Below are the code and all the weights of a small trained network. Each question names an input and a class and asks about switching units off, where a switched-off unit gives its printed mean instead of its output.

import numpy as np


def w(rows, s, z=0):
    codes = np.array(rows[::2]) - 128.0
    scale = np.full(codes.shape[1], s)
    scale[-1] = z or s
    return codes * scale


def f(y):
    return np.maximum(y, 0)


def log_softmax(a):
    a = a - a.max(-1, keepdims=True)
    return a - np.log(np.exp(a).sum(-1, keepdims=True))


def net(x, mask):
    res = np.array(x, float).reshape(1, 5) / 4 @ E
    y = f(res @ A[0][:, :-1].T + A[0][:, -1])
    res = res + np.where(mask, y, B[0][:, -1]) @ B[0][:, :-1]
    return log_softmax(res[-1] @ U[:, :-1].T + U[:, -1])


A, B = {}, {}
E = w([
[139,100,70,115,145,155,135],'x0',
[125,153,155,105,151,122,112],'x1',
[97,151,68,105,38,111,9],'x2',
[196,94,179,38,52,113,152],'x3',
[130,247,84,94,113,186,177],'x4',
],0.011)
A[0] = w([
[102,130,173,150,172,197,200,212],'neuron 1',
[132,123,41,232,179,77,151,180],'neuron 2',
[135,129,136,28,109,122,131,197],'neuron 3',
[212,34,200,99,89,97,217,152],'neuron 4',
[98,131,129,217,188,138,107,230],'neuron 5',
[103,52,142,149,163,75,55,212],'neuron 6',
[144,141,157,163,167,149,203,120],'neuron 7',
[85,139,172,177,54,163,145,126],'neuron 8',
[164,136,176,88,199,134,119,149],'neuron 9',
[35,120,96,192,218,69,144,48],'neuron 10',
[105,211,95,91,85,171,84,157],'neuron 11',
[163,170,208,122,102,119,239,78],'neuron 12',
[110,156,141,174,190,142,252,2],'neuron 13',
[198,204,121,108,100,174,197,221],'neuron 14',
[206,127,145,18,37,110,159,106],'neuron 15',
[133,133,177,162,235,164,240,157],'neuron 16',
[113,122,112,127,48,102,67,187],'neuron 17',
[134,143,149,157,180,176,187,232],'neuron 18',
[123,136,36,175,92,96,112,134],'neuron 19',
[44,215,68,133,78,145,123,118],'neuron 20',
[91,134,130,191,155,137,121,178],'neuron 21',
[128,136,114,159,169,95,122,181],'neuron 22',
[120,153,198,175,160,136,142,116],'neuron 23',
[188,72,180,111,159,162,167,156],'neuron 24',
[155,140,87,108,60,89,1,118],'neuron 25',
[63,114,165,137,90,127,146,116],'neuron 26',
[151,49,163,67,150,76,183,157],'neuron 27',
[92,49,164,154,134,148,63,104],'neuron 28',
[164,99,67,99,198,215,121,143],'neuron 29',
[101,101,133,78,88,151,31,22],'neuron 30',
[115,125,124,86,71,105,164,68],'neuron 31',
[147,140,154,155,126,93,146,137],'neuron 32',
[107,179,131,58,65,185,201,89],'neuron 33',
[71,185,81,143,106,121,105,117],'neuron 34',
],0.0082,0.0072)
B[0] = w([
[138,108,103,155,83,73,153,226],'neuron 1',
[147,120,138,72,152,121,127,213],'neuron 2',
[85,103,110,164,118,143,189,211],'neuron 3',
[62,80,177,227,169,166,114,251],'neuron 4',
[179,221,93,66,181,170,72,228],'neuron 5',
[128,140,22,139,106,4,179,236],'neuron 6',
[216,170,84,101,126,107,131,192],'neuron 7',
[119,132,110,126,130,135,127,151],'neuron 8',
[106,79,136,167,119,142,155,175],'neuron 9',
[117,89,50,120,80,45,222,187],'neuron 10',
[82,74,190,201,81,187,140,223],'neuron 11',
[119,98,156,114,113,121,169,197],'neuron 12',
[188,228,152,56,184,169,15,186],'neuron 13',
[186,183,98,38,172,174,56,240],'neuron 14',
[232,128,31,104,130,61,162,235],'neuron 15',
[176,140,70,67,144,66,146,254],'neuron 16',
[150,107,111,108,175,144,82,225],'neuron 17',
[113,105,114,189,59,63,200,228],'neuron 18',
[116,166,157,127,141,193,134,182],'neuron 19',
[62,104,234,163,125,189,104,211],'neuron 20',
[153,159,108,129,133,130,102,189],'neuron 21',
[151,156,152,103,156,125,76,175],'neuron 22',
[142,149,134,143,119,99,142,170],'neuron 23',
[44,99,186,207,116,191,138,209],'neuron 24',
[200,204,87,106,131,83,103,236],'neuron 25',
[125,154,130,100,145,116,155,141],'neuron 26',
[53,48,213,246,109,187,84,216],'neuron 27',
[254,184,77,82,151,121,138,182],'neuron 28',
[93,116,167,148,137,108,143,173],'neuron 29',
[114,104,19,167,49,53,170,170],'neuron 30',
[198,180,95,107,187,156,95,153],'neuron 31',
[148,114,134,117,148,190,130,152],'neuron 32',
[219,127,47,93,121,42,120,197],'neuron 33',
[108,77,206,113,103,190,93,185],'neuron 34',
],0.0061,0.011)
U = w([
[127,114,97,111,91,99,193,132],'0',
[162,150,116,69,156,158,78,75],'1',
[5,96,200,142,120,238,126,246],'2',
],0.017,0.0013)

Each question gives the input, the list of numbers given to net, and the class t.
The units are the neurons (one row each of A and B). Each row of codes is followed by its name. A weight is (code - 128) times the scale printed after its matrix; where a second scale follows, it is the last column's (A, B and U).
mask holds one flag per neuron, in row order. A switched-off neuron (its flag False) gives its mean, the last column of its row in B, instead of its output. The means were averaged over made-up inputs and are rounded, as every weight is.
A unit's drop is (log p(t) with every unit on - log p(t) with that unit switched off) / (log p(t) with every unit on - log p(t) with every unit switched off).
The circuit of an input: a set's keep is (log p(t) with only the set's units on - log p(t) with every unit switched off) / (log p(t) with every unit on - log p(t) with every unit switched off). Starting from the 12 units with the biggest drops (on a tie, the unit counted first), units are removed one at a time, each time the one whose removal leaves the highest keep (on an exact tie, the one counted first), for as long as the keep stays at least 0.8.
circuit, biggest first: the units of the circuit, biggest drop first
most important unit: the unit with the biggest drop
top k neurons: the k neurons with the biggest drops, biggest first
drop when u is switched off: that unit's drop, to one decimal
input [1,-8,0,-8,1], class 1: most important unit => neuron 5
input [7,-5,-3,0,5], class 1: top 4 neurons => neuron 14; neuron 13; neuron 6; neuron 10
input [0,-7,0,1,-2], class 2: top 2 neurons => neuron 15; neuron 16
input [0,7,7,1,-4], class 0: top 3 neurons => neuron 30; neuron 6; neuron 14
input [-4,8,-1,1,7], class 0: top 2 neurons => neuron 5; neuron 18
input [-6,2,7,1,-8], class 0: top 4 neurons => neuron 6; neuron 30; neuron 14; neuron 13
input [-3,4,6,4,-3], class 0: top 3 neurons => neuron 30; neuron 14; neuron 5
input [5,3,-4,7,0], class 2: top 3 neurons => neuron 4; neuron 27; neuron 24
input [8,5,-1,-6,-6], class 0: top 3 neurons => neuron 10; neuron 6; neuron 14
input [-2,5,7,3,0], class 0: top 2 neurons => neuron 30; neuron 14
input [-8,-6,-7,-2,7], class 1: top 2 neurons => neuron 13; neuron 14
input [2,-3,-4,5,0], class 2: top 2 neurons => neuron 4; neuron 27
input [7,8,-3,0,0], class 0: drop when neuron 15 is switched off => -0.1
input [-1,-6,2,2,2], class 1: drop when neuron 17 is switched off => 0.0
input [4,-7,2,4,5], class 1: circuit, biggest first => neuron 14
input [1,6,1,-5,3], class 2: drop when neuron 15 is switched off => 0.1
